Below are the code and all the weights of a small trained network. Each question names an input and a class and asks about switching units off, where a switched-off unit gives its printed mean instead of its output.

import numpy as np


def w(rows, s, z=0):
    codes = np.array(rows[::2]) - 128.0
    scale = np.full(codes.shape[1], s)
    scale[-1] = z or s
    return codes * scale


def f(y):
    return y / 2 * (1 + np.tanh(0.7978845608 * (y + 0.044715 * y**3)))


def log_softmax(a):
    a = a - a.max(-1, keepdims=True)
    return a - np.log(np.exp(a).sum(-1, keepdims=True))


def net(x, mask):
    res = np.array(x, float).reshape(1, 6) / 4 @ E
    y = f(res @ A[0][:, :-1].T + A[0][:, -1])
    res = res + np.where(mask, y, B[0][:, -1]) @ B[0][:, :-1]
    return log_softmax(res[-1] @ U[:, :-1].T + U[:, -1])


A, B = {}, {}
E = w([
[220,182,202,134,219,89,112,254,68,100],'x0',
[149,178,70,150,94,123,128,112,110,43],'x1',
[42,120,81,186,90,196,181,166,128,91],'x2',
[39,113,160,44,97,154,212,187,50,137],'x3',
[124,68,85,127,212,123,191,168,254,128],'x4',
[129,158,108,138,61,19,49,172,146,140],'x5',
],0.0097)
A[0] = w([
[137,111,86,148,89,161,82,16,150,133,127],'N0',
[121,49,167,131,66,201,165,97,166,85,78],'N1',
[159,149,165,65,164,152,156,207,65,127,245],'N2',
[51,166,154,93,44,173,128,122,79,129,193],'N3',
[254,171,187,115,100,28,81,173,115,143,163],'N4',
[79,129,107,174,68,138,85,178,102,159,107],'N5',
[126,90,155,123,149,95,112,206,92,109,45],'N6',
[100,85,78,134,81,121,118,108,142,154,192],'N7',
[218,164,107,138,114,100,44,65,125,82,88],'N8',
[86,172,113,161,88,147,123,178,58,108,151],'N9',
[220,169,150,145,148,128,127,74,186,119,96],'N10',
[161,127,165,146,175,101,74,161,88,189,168],'N11',
[135,99,174,95,217,183,189,112,193,189,144],'N12',
[138,50,172,105,207,199,157,56,134,170,185],'N13',
[152,190,183,118,165,31,37,170,95,166,114],'N14',
[129,131,127,182,161,144,109,142,120,94,171],'N15',
[133,92,81,201,170,155,167,194,127,129,84],'N16',
[101,150,169,48,157,150,143,129,98,105,4],'N17',
[109,122,145,125,33,139,75,89,55,188,100],'N18',
[72,135,114,98,97,129,150,157,19,79,109],'N19',
[137,155,121,235,192,166,132,204,153,83,168],'N20',
[68,138,160,134,69,121,53,90,78,151,198],'N21',
[129,139,192,136,192,112,157,224,112,90,206],'N22',
],0.011,0.0033)
B[0] = w([
[150,194,114,127,75,196,136,122,71,94,221],'N0',
[101,108,80,101,177,108,129,120,168,163,193],'N1',
[181,145,222,131,78,182,202,215,140,113,233],'N2',
[90,114,149,204,148,103,176,190,147,153,213],'N3',
[104,93,11,118,225,132,25,109,185,121,248],'N4',
[93,126,162,76,109,191,190,132,148,141,169],'N5',
[145,111,117,43,133,157,126,166,193,95,174],'N6',
[175,130,162,115,165,194,162,122,157,151,192],'N7',
[132,185,49,116,53,142,139,58,79,107,214],'N8',
[99,160,157,159,76,159,171,67,204,155,188],'N9',
[74,210,122,165,67,115,152,92,101,84,195],'N10',
[127,155,92,81,149,166,120,153,172,147,190],'N11',
[123,53,129,74,116,169,93,101,120,248,227],'N12',
[81,26,92,142,177,140,159,104,130,254,219],'N13',
[145,108,141,101,201,151,46,141,196,135,226],'N14',
[142,109,57,100,99,138,114,84,96,112,156],'N15',
[159,122,91,76,195,175,91,176,84,76,188],'N16',
[140,86,183,185,111,159,177,160,89,139,169],'N17',
[164,80,187,117,86,239,183,176,48,186,199],'N18',
[92,111,166,204,115,100,197,138,175,145,205],'N19',
[214,88,49,47,160,220,59,123,72,43,210],'N20',
[169,134,105,125,109,188,125,121,93,204,196],'N21',
[175,94,141,25,99,215,166,141,76,104,233],'N22',
],0.0097,0.016)
U = w([
[125,148,154,138,130,135,128,134,186,154,84],'0',
[147,158,247,254,163,41,47,84,47,65,9],'1',
[97,136,166,148,70,150,189,106,63,175,176],'2',
[210,137,110,92,157,165,109,142,76,101,156],'3',
[136,230,101,182,54,116,118,53,58,38,153],'4',
[157,102,175,216,176,42,150,166,68,168,119],'5',
[80,124,84,147,190,109,89,65,175,163,107],'6',
[87,147,150,148,158,107,186,157,175,64,63],'7',
],0.012,0.014)

Each question gives the input, the list of numbers given to net, and the class t.
The units are the neurons (one row each of A and B). Each row of codes is followed by its name. A weight is (code - 128) times the scale printed after its matrix; where a second scale follows, it is the last column's (A, B and U).
mask holds one flag per neuron, in row order. A switched-off neuron (its flag False) gives its mean, the last column of its row in B, instead of its output. The means were averaged over made-up inputs and are rounded, as every weight is.
A unit's drop is (log p(t) with every unit on - log p(t) with that unit switched off) / (log p(t) with every unit on - log p(t) with every unit switched off).
The circuit of an input: a set's keep is (log p(t) with only the set's units on - log p(t) with every unit switched off) / (log p(t) with every unit on - log p(t) with every unit switched off). Starting from the 12 units with the biggest drops (on a tie, the unit counted first), units are removed one at a time, each time the one whose removal leaves the highest keep (on an exact tie, the one counted first), for as long as the keep stays at least 0.8.
units of the circuit, in order: the units of the circuit, biggest drop first
most important unit: the unit with the biggest drop
top k neurons: the k neurons with the biggest drops, biggest first
drop of u: that unit's drop, to one decimal
input [6,-2,1,5,-8,3], class 0: most important unit => N14
input [-2,-1,-4,3,1,4], class 6: units of the circuit, in order => N22, N2
input [-8,6,-5,-1,4,-2], class 4: units of the circuit, in order => N0, N18, N14, N22
input [6,3,-7,-4,2,6], class 6: top 2 neurons => N4, N14
input [0,-5,2,4,4,-4], class 2: top 2 neurons => N4, N13
input [-7,0,-3,6,7,6], class 6: top 2 neurons => N2, N18
input [-4,0,0,-4,6,-1], class 6: top 2 neurons => N22, N2
input [-6,3,4,-6,2,-6], class 6: top 3 neurons => N1, N22, N13
input [-1,2,-3,-5,4,-3], class 4: top 2 neurons => N10, N4
input [-4,2,-6,4,-1,4], class 2: top 3 neurons => N20, N16, N18
input [-4,2,-7,-6,-6,5], class 4: top 2 neurons => N8, N10
input [6,4,6,5,-1,7], class 7: top 2 neurons => N19, N9
input [4,8,7,-2,-6,-7], class 4: drop of N20 => 0.2
input [6,1,8,6,0,4], class 7: drop of N0 => 0.1
input [0,6,-7,0,8,-5], class 6: drop of N18 => 0.3
input [5,-8,8,2,-6,2], class 2: drop of N10 => 0.0
